Here is a tiny trained network, its code and every weight. The questions are about switching its units off for an input and a class, where a switched-off unit gives its printed mean instead of its output.

import numpy as np


def w(rows, s, z=0):
    codes = np.array(rows[::2]) - 128.0
    scale = np.full(codes.shape[1], s)
    scale[-1] = z or s
    return codes * scale


def norm(h):
    return h / np.sqrt((h * h).mean(-1, keepdims=True) + 1e-5)


def f(y):
    return np.maximum(y, 0)


def log_softmax(a):
    a = a - a.max(-1, keepdims=True)
    return a - np.log(np.exp(a).sum(-1, keepdims=True))


def net(x, mask):
    res = np.array(x, float).reshape(1, 3) / 4 @ E
    u = 0
    for l in range(4):
        y = f(norm(res) @ A[l][:, :-1].T + A[l][:, -1])
        res = res + np.where(mask[u : u + 3], y, B[l][:, -1]) @ B[l][:, :-1]
        u += 3
    return log_softmax(norm(res)[-1] @ U[:, :-1].T + U[:, -1])


A, B = {}, {}
E = w([
[22,15,152,113,96,196,241,59,189,13,96],'x0',
[79,60,189,178,151,125,70,26,193,224,166],'x1',
[172,27,99,57,163,56,31,185,255,106,79],'x2',
],0.0077)
A[0] = w([
[73,225,80,105,236,48,59,171,76,188,110,240],'L0N1',
[95,88,106,124,98,210,156,79,164,48,105,253],'L0N2',
[86,27,202,230,95,95,79,73,235,247,253,23],'L0N3',
],0.0033,0.0062)
B[0] = w([
[201,41,152,176,4,137,192,120,132,216,141,254],'L0N1',
[253,170,155,155,37,100,41,82,92,222,182,251],'L0N2',
[121,155,199,78,200,71,188,11,238,145,129,177],'L0N3',
],0.0062,0.0067)
A[1] = w([
[70,30,139,114,53,190,193,63,176,3,110,56],'L1N1',
[169,204,27,83,109,125,198,254,94,2,58,2],'L1N2',
[132,48,98,53,210,63,44,197,200,78,53,21],'L1N3',
],0.0079,0.0023)
B[1] = w([
[169,160,128,141,128,89,91,234,92,248,135,252],'L1N1',
[60,105,197,124,195,79,86,44,180,191,129,255],'L1N2',
[137,133,63,225,106,235,221,67,91,101,161,225],'L1N3',
],0.012,0.0061)
A[2] = w([
[136,84,192,146,69,99,178,64,153,152,160,165],'L2N1',
[28,234,129,209,151,254,173,146,69,99,189,4],'L2N2',
[15,180,168,115,169,107,164,107,30,149,123,128],'L2N3',
],0.0078,0.0035)
B[2] = w([
[58,137,107,63,155,151,134,218,99,11,77,255],'L2N1',
[138,51,19,225,78,178,228,92,254,80,41,161],'L2N2',
[127,26,50,135,190,224,94,125,206,137,122,176],'L2N3',
],0.0069,0.012)
A[3] = w([
[155,170,126,65,94,115,150,205,128,1,89,23],'L3N1',
[125,115,85,150,78,189,187,158,127,95,92,4],'L3N2',
[145,102,145,155,148,128,143,51,153,136,159,78],'L3N3',
],0.009,0.0017)
B[3] = w([
[102,157,140,8,159,44,2,191,39,75,212,165],'L3N1',
[142,88,25,94,111,95,116,76,114,44,194,255],'L3N2',
[75,196,137,129,175,129,128,112,68,96,135,205],'L3N3',
],0.0078,0.0066)
U = w([
[136,81,22,204,118,189,168,67,125,88,157,187],'0',
[211,125,140,149,72,100,114,254,96,219,133,208],'1',
[4,109,202,119,238,121,96,38,186,149,113,167],'2',
[119,116,112,24,120,82,84,180,88,48,162,159],'3',
[145,184,156,123,104,129,145,137,154,71,80,13],'4',
[128,179,164,123,104,114,171,139,136,67,104,26],'5',
[142,177,161,130,99,123,159,135,152,72,64,9],'6',
[144,162,150,133,115,118,144,141,156,67,105,2],'7',
],0.015,0.0051)

Each question gives the input, the list of numbers given to net, and the class t.
The units are the neurons (one row each of A and B). Each row of codes is followed by its name. A weight is (code - 128) times the scale printed after its matrix; where a second scale follows, it is the last column's (A, B and U).
mask holds one flag per neuron, layer by layer. A switched-off neuron (its flag False) gives its mean, the last column of its row in B, instead of its output. The means were averaged over made-up inputs and are rounded, as every weight is.
A unit's drop is (log p(t) with every unit on - log p(t) with that unit switched off) / (log p(t) with every unit on - log p(t) with every unit switched off).
The circuit of an input: a set's keep is (log p(t) with only the set's units on - log p(t) with every unit switched off) / (log p(t) with every unit on - log p(t) with every unit switched off). Starting from all 12 units, units are removed one at a time, each time the one whose removal leaves the highest keep (on an exact tie, the one counted first), for as long as the keep stays at least 0.8.
units of the circuit, in order: the units of the circuit, biggest drop first
unit that matters most: the unit with the biggest drop
k most important neurons: the k neurons with the biggest drops, biggest first
top k neurons in layer l: the k neurons of layer l with the biggest drops, biggest first
drop of u: that unit's drop, to one decimal
input [8,7,5], class 1: unit that matters most => L1N1
input [-7,7,-8], class 0: units of the circuit, in order => [L1N1 L2N2]
input [-3,0,0], class 3: units of the circuit, in order => [L1N1 L1N3]
input [4,2,4], class 0: 2 most important neurons => [L0N1 L1N3]
input [-8,-5,8], class 0: 3 most important neurons => [L1N3 L0N2 L1N1]
input [-2,0,-3], class 3: 3 most important neurons => [L1N1 L1N3 L0N1]
input [8,-7,7], class 1: top 2 neurons in layer 1 => [L1N1 L1N2]
input [-2,0,1], class 3: 2 most important neurons => [L1N1 L0N2]
input [-8,4,-8], class 0: 2 most important neurons => [L1N1 L0N2]
input [-4,-5,3], class 2: units of the circuit, in order => [L1N2 L0N2]
input [-4,2,4], class 0: 3 most important neurons => [L0N2 L1N1 L1N3]
input [4,-5,1], class 2: 2 most important neurons => [L1N2 L0N1]
input [3,2,-1], class 3: 2 most important neurons => [L0N2 L1N2]
input [8,1,-5], class 1: top neuron in layer 1 => [L1N1]
input [3,3,1], class 3: 3 most important neurons => [L1N2 L0N2 L2N1]
input [-3,-6,-3], class 2: 2 most important neurons => [L1N2 L0N2]
input [1,-8,-7], class 2: 3 most important neurons => [L1N2 L1N3 L0N1]
input [2,-3,0], class 3: 2 most important neurons => [L0N2 L1N1]
input [-6,-5,7], class 0: 3 most important neurons => [L1N3 L0N2 L1N1]
input [-4,-6,1], class 2: 2 most important neurons => [L1N2 L0N2]
input [8,8,-3], class 1: drop of L0N2 => 0.0
input [1,-7,0], class 2: drop of L1N2 => 0.8
input [-5,-5,-8], class 0: drop of L1N1 => 0.4
input [7,3,1], class 1: drop of L1N1 => 0.8
